Here is a tiny trained network, its code and every weight. The questions are about switching its units off for an input and a class, where a switched-off unit gives its printed mean instead of its output.

import numpy as np


def w(rows, s, z=0):
    codes = np.array(rows[::2]) - 128.0
    scale = np.full(codes.shape[1], s)
    scale[-1] = z or s
    return codes * scale


def norm(h):
    return h / np.sqrt((h * h).mean(-1, keepdims=True) + 1e-5)


def f(y):
    return np.maximum(y, 0)


def log_softmax(a):
    a = a - a.max(-1, keepdims=True)
    return a - np.log(np.exp(a).sum(-1, keepdims=True))


def net(x, mask):
    res = np.array(x, float).reshape(1, 3) / 4 @ E
    u = 0
    for l in range(3):
        y = f(norm(res) @ A[l][:, :-1].T + A[l][:, -1])
        res = res + np.where(mask[u : u + 12], y, B[l][:, -1]) @ B[l][:, :-1]
        u += 12
    return log_softmax(norm(res)[-1] @ U[:, :-1].T + U[:, -1])


A, B = {}, {}
E = w([
[116,182,2],'x0',
[186,182,143],'x1',
[176,96,115],'x2',
],0.009)
A[0] = w([
[52,118,132,146],'L0N0',
[138,100,76,153],'L0N1',
[191,116,130,145],'L0N2',
[91,120,131,135],'L0N3',
[109,180,110,75],'L0N4',
[132,75,137,142],'L0N5',
[130,173,131,99],'L0N6',
[197,185,120,98],'L0N7',
[63,134,192,53],'L0N8',
[176,92,89,46],'L0N9',
[108,9,66,29],'L0N10',
[159,93,108,5],'L0N11',
],0.015,0.0028)
B[0] = w([
[137,202,161,237],'L0N0',
[161,88,103,215],'L0N1',
[59,112,138,206],'L0N2',
[138,156,140,182],'L0N3',
[116,67,111,198],'L0N4',
[120,66,157,206],'L0N5',
[82,108,124,174],'L0N6',
[97,248,131,239],'L0N7',
[205,126,113,239],'L0N8',
[53,100,135,178],'L0N9',
[83,250,133,254],'L0N10',
[87,85,138,147],'L0N11',
],0.02,0.0045)
A[1] = w([
[71,137,124,144],'L1N0',
[137,144,219,51],'L1N1',
[128,138,80,4],'L1N2',
[206,155,103,109],'L1N3',
[135,136,33,141],'L1N4',
[164,83,143,211],'L1N5',
[148,128,87,80],'L1N6',
[114,144,91,160],'L1N7',
[110,194,160,77],'L1N8',
[8,55,110,76],'L1N9',
[143,66,153,91],'L1N10',
[123,120,85,83],'L1N11',
],0.017,0.0016)
B[1] = w([
[166,128,161,206],'L1N0',
[33,150,97,223],'L1N1',
[94,110,156,157],'L1N2',
[174,107,178,160],'L1N3',
[68,72,174,189],'L1N4',
[148,78,116,154],'L1N5',
[132,96,111,140],'L1N6',
[152,94,131,184],'L1N7',
[166,173,143,254],'L1N8',
[249,158,174,189],'L1N9',
[132,51,126,152],'L1N10',
[103,106,128,148],'L1N11',
],0.02,0.0088)
A[2] = w([
[151,49,131,87],'L2N0',
[188,128,236,8],'L2N1',
[70,16,81,137],'L2N2',
[150,134,158,144],'L2N3',
[91,27,183,107],'L2N4',
[169,135,77,50],'L2N5',
[254,120,140,84],'L2N6',
[199,239,20,95],'L2N7',
[247,148,110,111],'L2N8',
[157,125,94,116],'L2N9',
[135,171,73,152],'L2N10',
[176,92,131,91],'L2N11',
],0.0097,0.0014)
B[2] = w([
[86,178,83,169],'L2N0',
[194,66,176,254],'L2N1',
[47,4,119,191],'L2N2',
[149,118,125,181],'L2N3',
[154,32,150,229],'L2N4',
[103,124,131,128],'L2N5',
[251,133,146,187],'L2N6',
[64,6,91,211],'L2N7',
[229,100,134,181],'L2N8',
[111,122,101,128],'L2N9',
[110,120,73,157],'L2N10',
[157,193,66,148],'L2N11',
],0.013,0.0053)
U = w([
[27,235,160,202],'0',
[47,4,145,204],'1',
[190,130,178,228],'2',
[175,150,130,141],'3',
[116,127,25,7],'4',
[113,126,15,22],'5',
[113,127,26,13],'6',
[106,124,111,1],'7',
],0.015,0.0071)

Each question gives the input, the list of numbers given to net, and the class t.
The units are the neurons (one row each of A and B). Each row of codes is followed by its name. A weight is (code - 128) times the scale printed after its matrix; where a second scale follows, it is the last column's (A, B and U).
mask holds one flag per neuron, layer by layer. A switched-off neuron (its flag False) gives its mean, the last column of its row in B, instead of its output. The means were averaged over made-up inputs and are rounded, as every weight is.
A unit's drop is (log p(t) with every unit on - log p(t) with that unit switched off) / (log p(t) with every unit on - log p(t) with every unit switched off).
The circuit of an input: a set's keep is (log p(t) with only the set's units on - log p(t) with every unit switched off) / (log p(t) with every unit on - log p(t) with every unit switched off). Starting from the 12 units with the biggest drops (on a tie, the unit counted first), units are removed one at a time, each time the one whose removal leaves the highest keep (on an exact tie, the one counted first), for as long as the keep stays at least 0.8.
circuit, biggest first: the units of the circuit, biggest drop first
unit that matters most: the unit with the biggest drop
top k neurons: the k neurons with the biggest drops, biggest first
k most important neurons of layer l: the k neurons of layer l with the biggest drops, biggest first
drop of u: that unit's drop, to one decimal
input [-4,-7,7], class 0: circuit, biggest first => (L0N10)
input [4,-1,-4], class 1: top 2 neurons => (L1N4; L0N2)
input [4,7,-6], class 0: top 2 neurons => (L0N7; L1N9)
input [6,-3,-8], class 2: top 4 neurons => (L0N8; L1N9; L1N1; L0N4)
input [6,3,4], class 1: top 3 neurons => (L0N10; L1N4; L0N1)
input [1,-6,6], class 0: top 2 neurons => (L0N10; L0N4)
input [3,-6,-8], class 2: 3 most important neurons of layer 0 => (L0N7; L0N2; L0N9)
input [6,-6,8], class 2: 3 most important neurons of layer 1 => (L1N1; L1N9; L1N0)
input [6,5,5], class 1: top 2 neurons => (L0N0; L0N10)
input [4,3,0], class 1: top 2 neurons => (L0N10; L0N0)
input [-3,-4,-3], class 0: 4 most important neurons of layer 1 => (L1N1; L1N9; L1N0; L1N7)
input [4,0,-8], class 2: top 2 neurons => (L0N8; L1N9)
input [-6,3,5], class 1: top 2 neurons => (L0N10; L1N1)
input [3,-7,3], class 0: unit that matters most => L0N10
input [5,0,-8], class 2: top 2 neurons => (L0N8; L1N9)
input [8,-3,-7], class 1: top 2 neurons => (L1N4; L0N2)
input [-1,-8,-6], class 0: drop of L1N1 => 0.1
